Below is a small trained network, with its code and all its weights. Each question gives an input and a target symbol and asks what happens when units are switched off, that is, made to give their printed mean instead of their output.

import numpy as np


def w(rows, s, z=0):
    codes = np.array(rows[::2]) - 128.0
    scale = np.full(codes.shape[1], s)
    scale[-1] = z or s
    return codes * scale


def f(y):
    return y / 2 * (1 + np.tanh(0.7978845608 * (y + 0.044715 * y**3)))


def softmax(a):
    e = np.exp(a - a.max(-1, keepdims=True))
    return e / e.sum(-1, keepdims=True)


def log_softmax(a):
    a = a - a.max(-1, keepdims=True)
    return a - np.log(np.exp(a).sum(-1, keepdims=True))


def net(x, mask):
    ids = ['ΓΣΦαβεζηθλτψω'.index(c) for c in x.split()]
    T = len(ids)
    res = E[ids] + P[:T]
    q, k, v = (res @ M[0].T for M in (Q, K, V))
    z = softmax(np.where(np.tri(T) > 0, q @ k.T / 4**0.5, -1e9)) @ v
    res = res + np.where(mask[0], z, O[0][:, -1]) @ O[0][:, :-1]
    y = f(res @ A[0][:, :-1].T + A[0][:, -1])
    res = res + np.where(mask[1:9], y, B[0][:, -1]) @ B[0][:, :-1]
    return log_softmax(res[-1] @ U[:, :-1].T + U[:, -1])


Q, K, V, O, A, B = {}, {}, {}, {}, {}, {}
E = w([
[145,107,191],'Γ',
[149,118,192],'Σ',
[251,209,123],'Φ',
[163,145,105],'α',
[56,243,143],'β',
[222,78,79],'ε',
[117,74,181],'ζ',
[35,162,114],'η',
[141,109,199],'θ',
[135,115,197],'λ',
[147,112,190],'τ',
[134,97,190],'ψ',
[114,96,192],'ω',
],0.014)
P = w([
[154,124,253],'0',
[147,123,231],'1',
[142,126,212],'2',
[141,127,192],'3',
[135,128,172],'4',
[141,131,160],'5',
[147,134,157],'6',
],0.011)
Q[0] = w([
[181,87,173],'H0',
[152,129,85],'H0',
[158,115,227],'H0',
[153,132,252],'H0',
],0.023)
K[0] = w([
[146,125,45],'H0',
[159,104,166],'H0',
[129,171,6],'H0',
[112,182,7],'H0',
],0.019)
V[0] = w([
[240,31,138],'H0',
[122,254,217],'H0',
[187,225,112],'H0',
[13,35,158],'H0',
],0.0081)
O[0] = w([
[180,71,185,176],'H0',
[123,250,92,254],'H0',
[201,195,43,166],'H0',
[1,83,178,76],'H0',
],0.012,0.0068)
A[0] = w([
[96,139,1,185],'N0',
[129,224,62,4],'N1',
[236,79,44,3],'N2',
[244,109,134,202],'N3',
[77,110,112,86],'N4',
[164,58,85,63],'N5',
[95,75,210,27],'N6',
[128,93,148,97],'N7',
],0.0074,0.0049)
B[0] = w([
[198,180,163,160],'N0',
[139,56,247,199],'N1',
[25,188,249,187],'N2',
[132,2,121,248],'N3',
[175,45,200,125],'N4',
[72,184,164,134],'N5',
[78,158,222,150],'N6',
[82,127,141,132],'N7',
],0.006,0.014)
U = w([
[133,118,152,251],'Γ',
[133,116,131,187],'Σ',
[197,128,156,48],'Φ',
[178,92,2,255],'α',
[143,196,119,62],'β',
[144,32,144,67],'ε',
[87,90,180,19],'ζ',
[42,125,63,197],'η',
[129,118,153,44],'θ',
[123,121,155,51],'λ',
[133,114,144,62],'τ',
[121,112,162,40],'ψ',
[102,117,176,33],'ω',
],0.0082,0.013)

Each question gives the input, a string of symbols that net reads in full, and the target symbol t.
The units are the heads (4 rows each of Q, K, V and O) and the neurons (one row each of A and B). Each row of codes is followed by its name. A weight is (code - 128) times the scale printed after its matrix; where a second scale follows, it is the last column's (O, A, B and U).
mask holds one flag per unit, heads first, then neurons. A switched-off unit (its flag False) gives its mean, the last column of its rows in O or B, instead of its output. The means were averaged over made-up inputs and are rounded, as every weight is.
A unit's drop is (log p(t) with every unit on - log p(t) with that unit switched off) / (log p(t) with every unit on - log p(t) with every unit switched off).
The circuit of an input: a set's keep is (log p(t) with only the set's units on - log p(t) with every unit switched off) / (log p(t) with every unit on - log p(t) with every unit switched off). Starting from all 9 units, units are removed one at a time, each time the one whose removal leaves the highest keep (on an exact tie, the one counted first), for as long as the keep stays at least 0.8.
units of the circuit, in order: the units of the circuit, biggest drop first
top k neurons: the k neurons with the biggest drops, biggest first
drop when u is switched off: that unit's drop, to one decimal
input ζ α Σ, target α: units of the circuit, in order => (N2; N1; N6)
input ε ε ψ, target ε: units of the circuit, in order => (H0)
input Γ θ ζ Φ θ ζ λ, target Φ: units of the circuit, in order => (H0; N1)
input ψ ω ω η η Φ, target Φ: top 3 neurons => (N1; N0; N2)
input λ Γ η α λ θ τ, target α: units of the circuit, in order => (N2; N1; N6)
input η ω ψ Φ α ζ ζ, target α: top 2 neurons => (N1; N6)
input τ α ω ψ β Γ λ, target β: top 2 neurons => (N3; N0)
input θ ε ζ τ β, target β: units of the circuit, in order => (H0; N0)
input Φ Φ θ Σ Γ, target Φ: units of the circuit, in order => (H0; N1)
input α β θ ζ α ψ, target α: units of the circuit, in order => (N1; N2; N6)
input β η ζ η α τ ψ, target α: top 3 neurons => (N2; N1; N6)
input θ β ω θ ζ ω τ, target β: drop when N2 is switched off => 0.0
input η ε β θ α, target α: drop when N2 is switched off => 0.3
input τ ζ η θ η τ, target η: top neuron => (N1)
input ζ Γ η Γ Σ, target η: drop when H0 is switched off => 0.8
input β β θ, target β: top 2 neurons => (N3; N0)
input α θ Γ Σ ζ, target α: top 2 neurons => (N2; N1)
